Below is a small trained network, with its code and all its weights. Each question gives an input and a target symbol and asks what happens when units are switched off, that is, made to give their printed mean instead of their output.

import numpy as np


def w(rows, s, z=0):
    codes = np.array(rows[::2]) - 128.0
    scale = np.full(codes.shape[1], s)
    scale[-1] = z or s
    return codes * scale


def f(y):
    return y / 2 * (1 + np.tanh(0.7978845608 * (y + 0.044715 * y**3)))


def softmax(a):
    e = np.exp(a - a.max(-1, keepdims=True))
    return e / e.sum(-1, keepdims=True)


def log_softmax(a):
    a = a - a.max(-1, keepdims=True)
    return a - np.log(np.exp(a).sum(-1, keepdims=True))


def net(x, mask):
    ids = ['γδζλστφψω'.index(c) for c in x.split()]
    T = len(ids)
    res = E[ids] + P[:T]
    u = 0
    for l in range(2):
        r = res
        for j in range(2):
            rows = slice(4 * j, 4 * j + 4)
            q, k, v = (r @ M[l][rows].T for M in (Q, K, V))
            z = softmax(np.where(np.tri(T) > 0, q @ k.T / 4**0.5, -1e9)) @ v
            o = O[l][rows]
            res = res + np.where(mask[u + j], z, o[:, -1]) @ o[:, :-1]
        u += 2
        y = f(res @ A[l][:, :-1].T + A[l][:, -1])
        res = res + np.where(mask[u : u + 12], y, B[l][:, -1]) @ B[l][:, :-1]
        u += 12
    return log_softmax(res[-1] @ U[:, :-1].T + U[:, -1])


Q, K, V, O, A, B = {}, {}, {}, {}, {}, {}
E = w([
[182,90,75,205,51,76],'γ',
[120,181,129,42,125,100],'δ',
[167,174,113,75,166,74],'ζ',
[36,127,72,122,156,147],'λ',
[141,207,69,86,185,121],'σ',
[118,55,184,95,140,193],'τ',
[225,112,159,55,191,158],'φ',
[33,75,105,88,120,114],'ψ',
[21,150,129,129,167,245],'ω',
],0.012)
P = w([
[105,132,165,123,164,44],'0',
[154,200,55,50,65,114],'1',
[150,173,63,66,86,132],'2',
[132,148,75,86,107,137],'3',
[137,117,82,87,112,142],'4',
[129,95,85,100,130,147],'5',
[135,83,82,105,148,155],'6',
[129,54,93,113,156,151],'7',
[135,41,91,112,170,165],'8',
[144,28,93,120,189,170],'9',
[145,9,99,117,194,167],'10',
[145,2,97,116,203,173],'11',
[144,8,95,116,214,182],'12',
],0.0086)
Q[0] = w([
[187,119,185,212,88,152],'0.h0',
[92,148,92,24,193,108],'0.h0',
[145,62,18,30,194,110],'0.h0',
[164,81,159,166,127,194],'0.h0',
[76,78,21,87,129,40],'0.h1',
[132,103,54,144,88,75],'0.h1',
[131,115,189,112,174,254],'0.h1',
[163,185,240,213,105,124],'0.h1',
],0.011)
K[0] = w([
[135,136,77,115,51,79],'0.h0',
[140,121,184,107,214,154],'0.h0',
[142,97,186,199,209,136],'0.h0',
[134,162,113,210,109,56],'0.h0',
[188,96,52,246,25,109],'0.h1',
[183,113,100,128,78,153],'0.h1',
[97,108,203,130,171,100],'0.h1',
[95,177,125,30,188,175],'0.h1',
],0.011)
V[0] = w([
[188,35,169,121,23,188],'0.h0',
[122,160,113,199,128,253],'0.h0',
[24,59,79,207,72,103],'0.h0',
[41,97,209,40,126,108],'0.h0',
[120,165,64,36,101,182],'0.h1',
[171,186,90,145,53,108],'0.h1',
[87,220,204,58,97,119],'0.h1',
[174,140,43,226,136,116],'0.h1',
],0.0069)
O[0] = w([
[180,96,254,211,224,183,119],'0.h0',
[149,206,193,60,166,220,67],'0.h0',
[25,244,144,183,157,101,104],'0.h0',
[117,130,100,131,184,20,253],'0.h0',
[156,135,161,28,186,183,208],'0.h1',
[189,125,206,154,90,204,105],'0.h1',
[89,46,241,84,133,98,86],'0.h1',
[173,173,83,161,49,208,97],'0.h1',
],0.0065,0.0043)
A[0] = w([
[77,83,136,114,123,254,58],'0.n0',
[173,185,123,157,129,190,188],'0.n1',
[119,173,95,149,67,92,107],'0.n2',
[138,155,79,167,71,78,135],'0.n3',
[133,128,84,126,217,166,255],'0.n4',
[212,174,131,110,96,112,109],'0.n5',
[132,104,168,177,113,253,163],'0.n6',
[124,141,148,69,75,52,91],'0.n7',
[190,122,181,120,90,51,128],'0.n8',
[133,155,154,99,175,72,119],'0.n9',
[109,147,172,90,190,207,234],'0.n10',
[196,217,90,122,167,133,215],'0.n11',
],0.0081,0.0032)
B[0] = w([
[18,184,89,53,112,155,153],'0.n0',
[98,94,220,151,145,55,151],'0.n1',
[131,176,13,133,125,121,139],'0.n2',
[144,145,40,131,99,80,150],'0.n3',
[103,78,151,42,58,75,254],'0.n4',
[134,158,103,112,141,37,135],'0.n5',
[47,58,155,166,159,137,151],'0.n6',
[72,39,100,188,184,251,172],'0.n7',
[99,46,3,177,114,170,129],'0.n8',
[78,67,166,160,101,167,173],'0.n9',
[129,126,98,83,131,27,188],'0.n10',
[148,142,195,93,85,65,175],'0.n11',
],0.0065,0.0075)
Q[1] = w([
[27,107,141,160,97,178],'1.h0',
[98,81,101,133,135,89],'1.h0',
[151,116,103,99,171,31],'1.h0',
[135,131,145,165,117,117],'1.h0',
[86,96,98,137,124,84],'1.h1',
[1,142,89,102,162,218],'1.h1',
[87,62,101,104,124,100],'1.h1',
[179,170,192,110,109,168],'1.h1',
],0.013)
K[1] = w([
[110,56,101,19,215,88],'1.h0',
[83,68,76,182,164,88],'1.h0',
[114,119,143,252,114,127],'1.h0',
[134,97,130,115,123,181],'1.h0',
[132,94,105,213,133,102],'1.h1',
[170,191,170,211,67,196],'1.h1',
[105,99,146,190,129,137],'1.h1',
[134,140,165,51,139,137],'1.h1',
],0.013)
V[1] = w([
[144,186,165,224,98,62],'1.h0',
[108,96,13,214,106,119],'1.h0',
[143,34,198,207,198,102],'1.h0',
[2,147,170,162,201,80],'1.h0',
[158,138,182,16,157,185],'1.h1',
[129,53,206,180,191,78],'1.h1',
[8,191,183,160,114,120],'1.h1',
[213,192,159,162,68,79],'1.h1',
],0.0074)
O[1] = w([
[156,108,159,238,152,159,83],'1.h0',
[109,140,158,160,47,141,250],'1.h0',
[252,170,105,121,126,217,164],'1.h0',
[93,226,137,158,167,161,224],'1.h0',
[117,115,86,76,192,80,21],'1.h1',
[215,149,86,138,140,235,163],'1.h1',
[2,177,142,175,192,223,145],'1.h1',
[182,98,171,179,148,91,19],'1.h1',
],0.0079,0.018)
A[1] = w([
[144,101,255,131,145,100,150],'1.n0',
[113,142,148,168,160,197,95],'1.n1',
[115,34,118,80,77,83,147],'1.n2',
[131,146,117,168,108,59,114],'1.n3',
[200,133,185,82,85,104,144],'1.n4',
[124,31,172,168,116,114,92],'1.n5',
[116,136,38,96,181,55,132],'1.n6',
[123,203,53,122,136,92,102],'1.n7',
[156,113,43,120,104,110,2],'1.n8',
[114,98,192,128,142,188,108],'1.n9',
[69,114,90,184,96,179,167],'1.n10',
[204,168,99,135,236,200,188],'1.n11',
],0.0084,0.0086)
B[1] = w([
[33,59,141,169,169,214,144],'1.n0',
[218,160,169,112,168,77,208],'1.n1',
[219,154,162,172,177,72,212],'1.n2',
[131,99,92,34,115,185,142],'1.n3',
[81,81,105,184,121,175,163],'1.n4',
[141,156,126,54,208,186,143],'1.n5',
[94,92,117,76,249,145,164],'1.n6',
[179,41,197,137,184,174,165],'1.n7',
[46,153,239,179,150,200,142],'1.n8',
[163,136,113,107,173,114,164],'1.n9',
[199,146,153,78,133,87,253],'1.n10',
[64,118,67,254,128,54,201],'1.n11',
],0.007,0.019)
U = w([
[84,62,205,206,147,162,215],'γ',
[119,110,64,75,88,180,53],'δ',
[176,131,131,164,18,36,223],'ζ',
[4,150,126,160,80,63,146],'λ',
[163,123,129,95,155,9,203],'σ',
[118,124,48,190,165,102,205],'τ',
[238,62,153,108,187,162,64],'φ',
[197,202,197,116,178,114,2],'ψ',
[94,108,112,105,189,142,31],'ω',
],0.0043,0.0027)

Each question gives the input, a string of symbols that net reads in full, and the target symbol t.
The units are the heads (4 rows each of Q, K, V and O) and the neurons (one row each of A and B). Each row of codes is followed by its name. A weight is (code - 128) times the scale printed after its matrix; where a second scale follows, it is the last column's (O, A, B and U).
mask holds one flag per unit, layer by layer, with each layer's heads first. A switched-off unit (its flag False) gives its mean, the last column of its rows in O or B, instead of its output. The means were averaged over made-up inputs and are rounded, as every weight is.
A unit's drop is (log p(t) with every unit on - log p(t) with that unit switched off) / (log p(t) with every unit on - log p(t) with every unit switched off).
The circuit of an input: a set's keep is (log p(t) with only the set's units on - log p(t) with every unit switched off) / (log p(t) with every unit on - log p(t) with every unit switched off). Starting from the 12 units with the biggest drops (on a tie, the unit counted first), units are removed one at a time, each time the one whose removal leaves the highest keep (on an exact tie, the one counted first), for as long as the keep stays at least 0.8.
circuit, biggest first: the units of the circuit, biggest drop first
most important unit: the unit with the biggest drop
k most important neurons: the k neurons with the biggest drops, biggest first
drop when u is switched off: that unit's drop, to one decimal
input ψ ψ δ δ φ ψ ψ ω σ ψ τ δ, target ψ: most important unit => 0.h0
input σ ψ ζ, target σ: circuit, biggest first => 1.h0, 1.h1
input σ γ ζ ψ ψ γ σ γ δ σ σ, target ζ: circuit, biggest first => 1.h0, 0.h1, 1.h1, 0.n3
input ψ ζ ψ τ σ σ, target ψ: circuit, biggest first => 0.h0, 0.h1, 1.h0, 0.n7
input ζ γ ψ ψ ψ ψ τ σ φ δ ψ γ σ, target ζ: 3 most important neurons => 0.n6, 0.n7, 0.n5
input ψ ψ γ ψ, target ζ: circuit, biggest first => 1.h1, 0.h1
input ψ ψ ψ δ ψ ω δ, target ψ: 3 most important neurons => 0.n10, 1.n1, 0.n9
input γ λ φ ψ ψ ω δ ψ φ τ γ τ, target γ: 2 most important neurons => 1.n0, 0.n3
input σ ζ γ λ δ ζ, target ζ: 2 most important neurons => 0.n6, 0.n4
input ψ ω τ δ τ ψ ζ ψ ω, target ψ: 2 most important neurons => 0.n10, 1.n1
input ζ ζ ψ λ ψ ψ ψ τ, target ζ: 2 most important neurons => 0.n7, 0.n8
input σ ζ σ σ γ τ ψ σ ψ σ, target γ: 2 most important neurons => 1.n0, 0.n1
input ψ ψ ψ σ τ ψ ψ λ, target ψ: 2 most important neurons => 1.n1, 1.n10
input ψ ψ γ σ σ ψ ψ δ σ ψ τ τ σ, target γ: most important unit => 1.h0
input σ ζ ψ δ ψ σ ψ γ λ σ δ φ τ, target γ: 2 most important neurons => 1.n0, 0.n7
input φ τ φ ψ λ τ ψ ψ ψ δ ψ τ, target φ: 3 most important neurons => 1.n2, 0.n8, 1.n11
input ψ ζ ζ γ τ γ δ ω δ ω ψ ω, target ψ: 3 most important neurons => 0.n1, 0.n6, 1.n11
input ψ τ δ δ τ τ ψ, target ψ: 2 most important neurons => 1.n1, 1.n10
input δ τ λ σ ψ ψ ψ ω τ ω, target δ: 2 most important neurons => 0.n7, 0.n8
input τ ψ τ σ, target τ: most important unit => 1.n11
input ψ ψ λ, target ψ: 2 most important neurons => 1.n10, 1.n1
input ψ λ δ γ ω ψ ψ γ, target ψ: drop when 1.n0 is switched off => 0.0
input λ φ λ ω, target λ: drop when 1.h1 is switched off => 0.2
input τ τ ψ λ ψ ψ σ ζ ω, target τ: drop when 0.h1 is switched off => 1.4
input δ σ ψ ψ τ τ ψ λ τ λ ψ, target δ: drop when 1.h0 is switched off => 0.2
